Here is a tiny trained network, its code and every weight. The questions are about switching its units off for an input and a class, where a switched-off unit gives its printed mean instead of its output.

import numpy as np


def w(rows, s, z=0):
    codes = np.array(rows[::2]) - 128.0
    scale = np.full(codes.shape[1], s)
    scale[-1] = z or s
    return codes * scale


def f(y):
    return np.maximum(y, 0)


def log_softmax(a):
    a = a - a.max(-1, keepdims=True)
    return a - np.log(np.exp(a).sum(-1, keepdims=True))


def net(x, mask):
    res = np.array(x, float).reshape(1, 7) / 4 @ E
    y = f(res @ A[0][:, :-1].T + A[0][:, -1])
    res = res + np.where(mask, y, B[0][:, -1]) @ B[0][:, :-1]
    return log_softmax(res[-1] @ U[:, :-1].T + U[:, -1])


A, B = {}, {}
E = w([
[247,170,127,188,121],'x0',
[132,184,203,107,206],'x1',
[114,144,141,166,124],'x2',
[136,119,121,108,130],'x3',
[112,151,142,166,121],'x4',
[123,134,133,141,126],'x5',
[148,82,225,103,54],'x6',
],0.015)
A[0] = w([
[117,169,59,142,172,72],'neuron 0',
[65,117,120,97,113,28],'neuron 1',
[162,212,190,76,175,41],'neuron 2',
[122,169,41,138,205,94],'neuron 3',
[107,153,122,172,127,83],'neuron 4',
[110,104,88,129,57,72],'neuron 5',
[78,104,149,103,164,190],'neuron 6',
[204,145,120,152,136,119],'neuron 7',
[51,120,99,126,161,252],'neuron 8',
[176,177,125,100,115,200],'neuron 9',
[137,127,55,146,43,9],'neuron 10',
[253,162,112,152,136,102],'neuron 11',
[86,81,205,90,75,119],'neuron 12',
[94,123,120,87,171,127],'neuron 13',
[94,206,43,116,159,75],'neuron 14',
[135,212,177,81,175,23],'neuron 15',
[130,153,177,102,190,2],'neuron 16',
[138,121,158,139,176,48],'neuron 17',
[230,133,120,167,130,116],'neuron 18',
[156,104,224,114,60,101],'neuron 19',
],0.014,0.002)
B[0] = w([
[197,114,196,125,116,206],'neuron 0',
[89,150,107,100,93,185],'neuron 1',
[109,70,76,178,168,213],'neuron 2',
[223,122,202,74,126,234],'neuron 3',
[128,135,159,133,153,154],'neuron 4',
[86,99,94,164,173,193],'neuron 5',
[24,174,108,113,73,188],'neuron 6',
[61,189,135,141,66,206],'neuron 7',
[123,227,181,127,82,210],'neuron 8',
[104,123,121,85,135,178],'neuron 9',
[122,9,1,237,238,211],'neuron 10',
[56,190,151,105,30,252],'neuron 11',
[153,153,190,101,113,219],'neuron 12',
[132,182,103,140,93,181],'neuron 13',
[170,161,146,100,165,219],'neuron 14',
[124,48,41,154,199,200],'neuron 15',
[94,41,38,205,132,183],'neuron 16',
[112,100,70,84,172,157],'neuron 17',
[95,145,120,110,24,232],'neuron 18',
[250,126,222,100,159,226],'neuron 19',
],0.009,0.017)
U = w([
[50,155,143,122,53,225],'0',
[251,119,173,123,124,3],'1',
[110,40,79,188,148,129],'2',
],0.015,0.0026)

Each question gives the input, the list of numbers given to net, and the class t.
The units are the neurons (one row each of A and B). Each row of codes is followed by its name. A weight is (code - 128) times the scale printed after its matrix; where a second scale follows, it is the last column's (A, B and U).
mask holds one flag per neuron, in row order. A switched-off neuron (its flag False) gives its mean, the last column of its row in B, instead of its output. The means were averaged over made-up inputs and are rounded, as every weight is.
A unit's drop is (log p(t) with every unit on - log p(t) with that unit switched off) / (log p(t) with every unit on - log p(t) with every unit switched off).
The circuit of an input: a set's keep is (log p(t) with only the set's units on - log p(t) with every unit switched off) / (log p(t) with every unit on - log p(t) with every unit switched off). Starting from the 12 units with the biggest drops (on a tie, the unit counted first), units are removed one at a time, each time the one whose removal leaves the highest keep (on an exact tie, the one counted first), for as long as the keep stays at least 0.8.
circuit, biggest first: the units of the circuit, biggest drop first
k most important neurons: the k neurons with the biggest drops, biggest first
drop when u is switched off: that unit's drop, to one decimal
input [2,-7,-6,-4,-5,-3,4], class 2: circuit, biggest first : (neuron 10)
input [3,-2,-7,2,-7,0,-3], class 0: 4 most important neurons : (neuron 19; neuron 11; neuron 7; neuron 18)
input [7,-2,6,5,-3,0,7], class 0: 4 most important neurons : (neuron 11; neuron 18; neuron 7; neuron 3)
input [6,3,-4,-3,6,-5,-6], class 0: 3 most important neurons : (neuron 11; neuron 7; neuron 19)
input [6,3,-1,-5,0,-7,-5], class 0: 3 most important neurons : (neuron 11; neuron 7; neuron 19)
input [-2,3,4,-7,4,5,0], class 2: 2 most important neurons : (neuron 11; neuron 18)
input [2,7,-5,2,2,3,-6], class 2: 3 most important neurons : (neuron 15; neuron 16; neuron 2)
input [-2,-5,-4,-3,5,6,6], class 1: 2 most important neurons : (neuron 19; neuron 12)
input [7,4,4,-6,-8,2,-7], class 0: 4 most important neurons : (neuron 11; neuron 7; neuron 18; neuron 19)
input [8,-4,7,-7,-2,2,8], class 0: 4 most important neurons : (neuron 11; neuron 18; neuron 7; neuron 3)
input [-1,-7,5,7,-3,-2,6], class 2: 2 most important neurons : (neuron 10; neuron 5)
input [-5,2,7,6,2,5,6], class 1: 2 most important neurons : (neuron 19; neuron 11)
input [0,-2,3,-7,-6,-3,-2], class 1: drop when neuron 2 is switched off : 0.4
input [-6,8,8,6,3,-1,-7], class 2: circuit, biggest first : (neuron 15)
input [8,7,4,5,8,6,-1], class 0: drop when neuron 11 is switched off : 1.5
input [4,-8,1,8,3,-4,-1], class 2: drop when neuron 10 is switched off : 4.6
